Here is a tiny trained network, its code and every weight. The questions are about switching its units off for an input and a target symbol, where a switched-off unit gives its printed mean instead of its output.

import numpy as np


def w(rows, s, z=0):
    codes = np.array(rows[::2]) - 128.0
    scale = np.full(codes.shape[1], s)
    scale[-1] = z or s
    return codes * scale


def norm(h):
    return h / np.sqrt((h * h).mean(-1, keepdims=True) + 1e-5)


def f(y):
    return np.maximum(y, 0)


def softmax(a):
    e = np.exp(a - a.max(-1, keepdims=True))
    return e / e.sum(-1, keepdims=True)


def log_softmax(a):
    a = a - a.max(-1, keepdims=True)
    return a - np.log(np.exp(a).sum(-1, keepdims=True))


def net(x, mask):
    ids = ['ΓΛΞΠΩαβδεζηθμσφψ'.index(c) for c in x.split()]
    T = len(ids)
    res = E[ids] + P[:T]
    u = 0
    for l in range(2):
        r = norm(res)
        for j in range(2):
            rows = slice(2 * j, 2 * j + 2)
            q, k, v = (r @ M[l][rows].T for M in (Q, K, V))
            z = softmax(np.where(np.tri(T) > 0, q @ k.T / 2**0.5, -1e9)) @ v
            o = O[l][rows]
            res = res + np.where(mask[u + j], z, o[:, -1]) @ o[:, :-1]
        u += 2
        y = f(norm(res) @ A[l][:, :-1].T + A[l][:, -1])
        res = res + np.where(mask[u : u + 4], y, B[l][:, -1]) @ B[l][:, :-1]
        u += 4
    return log_softmax(norm(res)[-1] @ U[:, :-1].T + U[:, -1])


Q, K, V, O, A, B = {}, {}, {}, {}, {}, {}
E = w([
[121,150,215,93,123,195,163,38,110,88],'Γ',
[143,178,143,180,54,178,56,118,126,166],'Λ',
[165,103,169,145,98,173,139,185,67,216],'Ξ',
[126,61,148,34,119,160,123,96,152,141],'Π',
[151,120,186,58,154,98,161,123,75,196],'Ω',
[123,170,105,86,81,149,217,56,95,166],'α',
[154,110,225,161,107,190,216,174,140,119],'β',
[23,86,194,103,99,113,77,104,131,131],'δ',
[158,125,42,123,61,177,189,102,102,193],'ε',
[194,144,91,94,80,205,87,144,114,156],'ζ',
[145,70,194,187,129,20,59,157,99,120],'η',
[115,100,134,135,113,129,78,69,238,146],'θ',
[98,96,103,184,122,47,103,160,172,225],'μ',
[169,89,2,178,70,67,142,133,78,105],'σ',
[130,151,62,223,214,204,57,128,121,61],'φ',
[101,151,112,171,140,92,175,135,177,233],'ψ',
],0.021)
P = w([
[83,187,73,6,69,119,84,231,141,88],'0',
[247,174,137,87,94,126,110,148,148,145],'1',
[227,180,156,112,105,129,113,110,123,163],'2',
[214,146,159,124,108,131,117,99,129,166],'3',
[193,116,165,123,119,131,137,94,142,166],'4',
[166,104,168,121,134,127,143,81,127,171],'5',
[140,87,163,120,145,132,149,74,116,179],'6',
[124,63,160,119,156,132,159,69,109,181],'7',
[98,41,162,122,165,135,168,66,100,178],'8',
[70,14,160,126,168,148,171,68,84,177],'9',
[53,2,162,132,172,158,180,49,72,186],'10',
],0.0096)
Q[0] = w([
[80,158,40,118,56,131,156,102,90,57],'0.h1',
[232,33,196,176,76,4,232,125,89,228],'0.h1',
[116,194,148,95,187,125,92,183,159,100],'0.h2',
[136,95,153,143,182,180,86,105,142,155],'0.h2',
],0.021)
K[0] = w([
[161,142,216,80,180,157,69,211,88,95],'0.h1',
[92,2,156,161,205,172,151,81,54,125],'0.h1',
[137,223,85,109,92,119,101,165,179,126],'0.h2',
[101,116,61,182,177,111,166,77,152,142],'0.h2',
],0.021)
V[0] = w([
[165,114,15,127,126,180,124,87,141,149],'0.h1',
[147,77,157,110,74,90,173,206,113,236],'0.h1',
[135,146,209,106,51,49,118,81,15,118],'0.h2',
[109,113,174,48,111,152,122,86,249,182],'0.h2',
],0.015)
O[0] = w([
[198,126,52,76,146,147,56,154,74,165,254],'0.h1',
[113,229,213,75,159,137,104,149,134,101,159],'0.h1',
[116,135,124,112,11,192,147,197,119,147,184],'0.h2',
[137,148,139,135,66,122,85,68,35,174,45],'0.h2',
],0.011,0.0087)
A[0] = w([
[155,100,93,88,80,177,47,30,250,94,241],'0.n1',
[109,190,118,56,67,93,196,80,156,170,55],'0.n2',
[163,196,90,131,111,6,157,141,145,195,41],'0.n3',
[149,64,225,175,89,130,71,97,149,55,248],'0.n4',
],0.015,0.0016)
B[0] = w([
[106,213,148,116,9,138,135,45,182,72,255],'0.n1',
[32,113,48,150,136,77,91,128,128,91,227],'0.n2',
[101,191,96,78,141,84,139,224,106,135,175],'0.n3',
[99,149,78,58,138,109,65,65,21,139,187],'0.n4',
],0.012,0.0068)
Q[1] = w([
[114,109,88,138,108,141,155,136,122,137],'1.h1',
[169,117,96,99,146,99,162,140,141,100],'1.h1',
[91,118,106,126,145,123,155,168,109,103],'1.h2',
[134,112,117,122,144,105,251,178,112,146],'1.h2',
],0.025)
K[1] = w([
[118,72,157,117,156,184,116,115,90,75],'1.h1',
[144,179,77,158,126,111,172,146,86,56],'1.h1',
[126,51,192,134,132,142,113,158,98,106],'1.h2',
[188,123,134,147,89,45,120,174,87,3],'1.h2',
],0.019)
V[1] = w([
[169,179,115,121,113,165,200,82,109,108],'1.h1',
[86,184,74,210,170,194,81,142,146,146],'1.h1',
[99,174,60,116,108,68,133,149,165,159],'1.h2',
[89,140,131,102,149,135,172,110,179,252],'1.h2',
],0.028)
O[1] = w([
[172,166,173,83,151,110,133,149,113,126,143],'1.h1',
[119,48,158,93,132,155,123,60,195,158,190],'1.h1',
[115,100,145,175,164,174,136,133,111,135,252],'1.h2',
[155,181,156,134,165,250,170,35,105,92,54],'1.h2',
],0.018,0.015)
A[1] = w([
[176,161,67,145,255,75,78,78,227,10,1],'1.n1',
[98,129,134,166,97,126,188,152,187,140,73],'1.n2',
[142,87,161,177,82,41,208,121,86,158,15],'1.n3',
[105,183,118,129,121,153,50,119,162,32,22],'1.n4',
],0.024,0.0046)
B[1] = w([
[70,115,165,155,168,111,117,139,59,4,253],'1.n1',
[184,172,141,137,128,94,116,133,122,87,157],'1.n2',
[169,138,167,147,184,156,158,96,176,135,176],'1.n3',
[171,92,87,91,118,153,171,105,153,154,194],'1.n4',
],0.027,0.02)
U = w([
[215,126,171,180,143,105,191,139,107,154,136],'Γ',
[58,131,192,97,120,93,131,140,166,155,178],'Λ',
[146,142,93,43,144,159,179,130,238,77,111],'Ξ',
[186,169,90,169,140,67,76,74,48,142,138],'Π',
[92,152,77,139,41,176,204,182,109,95,85],'Ω',
[38,84,102,147,92,137,124,154,74,161,94],'α',
[84,154,76,72,131,8,186,107,117,140,160],'β',
[92,137,152,232,56,95,173,73,122,125,83],'δ',
[186,145,103,86,237,159,50,155,101,145,1],'ε',
[96,129,177,131,71,98,56,125,179,128,140],'ζ',
[119,156,154,148,51,67,178,195,195,68,124],'η',
[103,151,168,103,138,81,129,121,116,154,150],'θ',
[103,122,123,173,170,190,89,65,148,122,73],'μ',
[142,74,96,101,149,82,93,243,101,150,119],'σ',
[148,2,95,140,123,75,135,76,124,167,135],'φ',
[64,101,109,133,189,126,115,117,131,38,183],'ψ',
],0.013,0.0062)

Each question gives the input, a string of symbols that net reads in full, and the target symbol t.
The units are the heads (2 rows each of Q, K, V and O) and the neurons (one row each of A and B). Each row of codes is followed by its name. A weight is (code - 128) times the scale printed after its matrix; where a second scale follows, it is the last column's (O, A, B and U).
mask holds one flag per unit, layer by layer, with each layer's heads first. A switched-off unit (its flag False) gives its mean, the last column of its rows in O or B, instead of its output. The means were averaged over made-up inputs and are rounded, as every weight is.
A unit's drop is (log p(t) with every unit on - log p(t) with that unit switched off) / (log p(t) with every unit on - log p(t) with every unit switched off).
The circuit of an input: a set's keep is (log p(t) with only the set's units on - log p(t) with every unit switched off) / (log p(t) with every unit on - log p(t) with every unit switched off). Starting from all 12 units, units are removed one at a time, each time the one whose removal leaves the highest keep (on an exact tie, the one counted first), for as long as the keep stays at least 0.8.
units of the circuit, in order: the units of the circuit, biggest drop first
k most important neurons: the k neurons with the biggest drops, biggest first
heads that matter: for each layer, one digit per head in row order, 1 if its drop is at least 0.15 and else 0, layers parted by /
input σ Γ σ Ω μ φ ε, target φ: units of the circuit, in order => [0.h1]
input Λ φ ε Λ σ σ σ β, target σ: heads that matter => 10 / 00
input Λ Π β Λ β α, target β: 2 most important neurons => [0.n2; 1.n1]
input β Ξ σ σ, target Ξ: units of the circuit, in order => [0.h1; 1.n4]
input σ ψ σ Λ, target Ξ: units of the circuit, in order => [0.n1; 1.n4]
input Λ Γ α, target Γ: 2 most important neurons => [1.n3; 1.n1]
input σ Λ η η φ Ξ Λ Π, target β: 3 most important neurons => [1.n1; 1.n3; 0.n1]
input φ Λ φ σ, target φ: heads that matter => 10 / 00
input σ Λ δ σ Π, target Ξ: 2 most important neurons => [0.n1; 1.n1]
input η φ φ φ φ Ξ Γ φ α ε Λ, target ε: units of the circuit, in order => [0.h1; 1.n1]
input φ σ δ σ φ ψ δ σ σ, target δ: units of the circuit, in order => [0.h1; 0.h2]
input α φ σ φ σ σ Ξ φ Ω ε, target Ω: heads that matter => 01 / 01
input Ξ σ η, target σ: heads that matter => 01 / 00
input φ φ σ σ σ σ δ, target Ξ: heads that matter => 00 / 00
input σ α φ Λ ε σ σ Λ Ω, target Λ: heads that matter => 10 / 00
input Λ σ ε σ Ω ζ, target Ξ: units of the circuit, in order => [1.n1]
input Γ σ μ σ θ, target Ξ: 2 most important neurons => [0.n1; 1.n4]
input σ η φ σ φ ψ Λ σ β δ, target Ξ: heads that matter => 00 / 01
input σ φ σ Λ Π α, target Π: heads that matter => 01 / 00
input Ω Λ σ Γ σ ε Ω η σ σ, target η: most important neuron => [1.n1]
input ε ζ Ω μ, target Ω: units of the circuit, in order => [0.h2; 1.h1]
input β θ η Ω σ β Λ δ, target α: units of the circuit, in order => [1.h1; 1.n1]
input α σ δ Λ Γ η, target Γ: 3 most important neurons => [1.n3; 1.n1; 0.n1]
input μ φ Λ η σ, target η: units of the circuit, in order => [0.h1; 0.h2]
